Here is a tiny trained network, its code and every weight. The questions are about switching its units off for an input and a class, where a switched-off unit gives its printed mean instead of its output.

import numpy as np


def w(rows, s, z=0):
    codes = np.array(rows[::2]) - 128.0
    scale = np.full(codes.shape[1], s)
    scale[-1] = z or s
    return codes * scale


def f(y):
    return np.maximum(y, 0)


def log_softmax(a):
    a = a - a.max(-1, keepdims=True)
    return a - np.log(np.exp(a).sum(-1, keepdims=True))


def net(x, mask):
    res = np.array(x, float).reshape(1, 5) / 4 @ E
    y = f(res @ A[0][:, :-1].T + A[0][:, -1])
    res = res + np.where(mask, y, B[0][:, -1]) @ B[0][:, :-1]
    return log_softmax(res[-1] @ U[:, :-1].T + U[:, -1])


A, B = {}, {}
E = w([
[189,44,226,100,124,131],'x0',
[122,155,150,126,107,142],'x1',
[113,175,201,194,229,177],'x2',
[11,170,191,39,142,92],'x3',
[138,104,103,126,152,118],'x4',
],0.011)
A[0] = w([
[95,165,161,170,230,171,30],'n1',
[165,135,105,170,98,141,212],'n2',
[96,135,97,114,100,104,136],'n3',
[204,146,97,187,95,141,214],'n4',
[101,121,169,119,159,94,13],'n5',
[146,104,143,139,146,93,141],'n6',
[161,138,93,115,165,120,92],'n7',
[121,159,143,169,119,64,118],'n8',
[136,152,109,54,148,170,145],'n9',
[139,98,114,109,66,139,59],'n10',
[156,107,159,138,151,180,120],'n11',
[165,102,191,166,167,145,109],'n12',
[152,110,141,121,140,150,133],'n13',
[63,117,174,69,165,117,171],'n14',
[107,187,59,179,151,145,25],'n15',
[220,161,54,203,55,166,31],'n16',
[87,140,130,94,137,86,160],'n17',
[143,100,104,101,52,107,216],'n18',
[94,203,42,167,139,138,208],'n19',
[169,71,202,80,119,113,52],'n20',
[141,164,157,130,99,115,113],'n21',
[151,133,135,114,168,156,129],'n22',
[225,123,214,179,175,136,116],'n23',
[151,72,185,149,133,162,141],'n24',
[153,111,114,101,70,105,90],'n25',
[75,116,107,94,136,127,117],'n26',
[118,162,147,149,191,134,57],'n27',
[163,114,109,84,67,109,98],'n28',
[191,123,170,153,141,141,122],'n29',
[65,117,98,131,145,124,113],'n30',
[123,127,87,116,129,116,93],'n31',
[152,62,197,73,114,130,1],'n32',
[96,171,73,169,134,132,125],'n33',
[158,104,102,82,64,126,245],'n34',
[134,85,178,120,108,106,70],'n35',
[102,165,165,182,235,158,155],'n36',
[124,73,132,179,140,137,130],'n37',
[180,131,162,69,136,111,46],'n38',
[163,117,110,89,84,113,65],'n39',
[54,108,171,73,169,108,18],'n40',
[36,109,180,52,177,100,69],'n41',
[149,104,112,107,93,104,60],'n42',
[164,128,104,160,106,159,172],'n43',
[200,28,252,41,114,124,164],'n44',
[3,141,48,36,88,88,155],'n45',
[134,87,96,86,45,130,125],'n46',
],0.012,0.0081)
B[0] = w([
[111,89,19,159,122,87,191],'n1',
[157,156,148,152,120,155,183],'n2',
[135,112,154,97,134,129,160],'n3',
[159,171,107,162,142,168,205],'n4',
[148,161,128,155,127,150,144],'n5',
[122,132,142,127,114,126,149],'n6',
[117,140,125,151,107,127,137],'n7',
[130,113,117,126,130,128,140],'n8',
[116,128,147,116,120,126,150],'n9',
[145,156,136,142,140,154,151],'n10',
[120,135,178,110,109,130,166],'n11',
[140,131,182,70,119,129,182],'n12',
[117,134,141,111,129,124,151],'n13',
[103,83,102,109,122,106,209],'n14',
[159,173,128,187,127,175,163],'n15',
[84,65,51,146,131,74,189],'n16',
[122,120,167,85,130,112,178],'n17',
[88,96,89,118,117,98,197],'n18',
[97,92,49,139,123,91,208],'n19',
[116,89,66,148,148,105,178],'n20',
[143,114,138,134,156,117,139],'n21',
[123,127,143,121,132,131,150],'n22',
[124,132,228,64,139,133,209],'n23',
[120,139,176,85,123,133,183],'n24',
[146,151,111,160,137,150,161],'n25',
[126,142,161,122,110,128,159],'n26',
[108,106,79,147,123,113,161],'n27',
[152,150,108,168,146,133,168],'n28',
[118,139,175,98,119,138,173],'n29',
[131,115,146,122,116,129,154],'n30',
[116,136,140,130,104,127,140],'n31',
[83,78,68,125,113,86,168],'n32',
[157,121,95,173,125,133,170],'n33',
[84,74,107,107,118,96,204],'n34',
[123,106,95,134,135,113,155],'n35',
[163,167,111,173,127,164,222],'n36',
[130,146,146,112,112,130,157],'n37',
[101,116,113,149,104,99,146],'n38',
[145,153,141,168,141,138,154],'n39',
[167,154,84,191,141,165,176],'n40',
[135,131,30,206,119,122,208],'n41',
[141,146,129,151,113,153,148],'n42',
[143,158,96,149,149,137,173],'n43',
[177,189,86,203,139,170,253],'n44',
[118,120,251,36,138,127,234],'n45',
[145,142,72,178,132,141,182],'n46',
],0.025,0.018)
U = w([
[106,72,59,158,111,74,240],'0',
[240,214,98,207,142,200,9],'1',
[142,155,254,38,121,145,140],'2',
],0.011,0.0012)

Each question gives the input, the list of numbers given to net, and the class t.
The units are the neurons (one row each of A and B). Each row of codes is followed by its name. A weight is (code - 128) times the scale printed after its matrix; where a second scale follows, it is the last column's (A, B and U).
mask holds one flag per neuron, in row order. A switched-off neuron (its flag False) gives its mean, the last column of its row in B, instead of its output. The means were averaged over made-up inputs and are rounded, as every weight is.
A unit's drop is (log p(t) with every unit on - log p(t) with that unit switched off) / (log p(t) with every unit on - log p(t) with every unit switched off).
The circuit of an input: a set's keep is (log p(t) with only the set's units on - log p(t) with every unit switched off) / (log p(t) with every unit on - log p(t) with every unit switched off). Starting from the 12 units with the biggest drops (on a tie, the unit counted first), units are removed one at a time, each time the one whose removal leaves the highest keep (on an exact tie, the one counted first), for as long as the keep stays at least 0.8.
units of the circuit, in order: the units of the circuit, biggest drop first
most important unit: the unit with the biggest drop
top k neurons: the k neurons with the biggest drops, biggest first
drop when u is switched off: that unit's drop, to one decimal
input [-2,-8,-6,1,-1], class 2: units of the circuit, in order : (n45)
input [-5,0,-4,-7,-5], class 0: top 2 neurons : (n16; n44)
input [-7,-1,1,1,5], class 0: top 2 neurons : (n19; n44)
input [0,-7,7,4,5], class 0: top 3 neurons : (n44; n1; n14)
input [-2,4,4,7,7], class 0: top 2 neurons : (n44; n14)
input [0,-8,-1,-7,3], class 0: top 3 neurons : (n16; n44; n36)
input [0,7,-3,-8,6], class 0: top 2 neurons : (n16; n44)
input [0,6,-5,-2,-8], class 0: top 3 neurons : (n34; n44; n18)
input [1,7,4,-8,-1], class 2: top 3 neurons : (n23; n44; n41)
input [7,1,7,0,7], class 2: top 3 neurons : (n23; n12; n24)
input [-8,5,0,1,2], class 2: top 3 neurons : (n45; n44; n41)
input [-4,4,7,5,-4], class 0: top 2 neurons : (n1; n44)
input [1,-1,2,-7,-5], class 2: drop when n23 is switched off : 0.2
input [4,2,1,0,-7], class 2: drop when n36 is switched off : 0.1
input [-6,-8,-4,6,5], class 2: drop when n18 is switched off : 0.0
input [-8,-5,-6,-7,-8], class 0: most important unit : n16
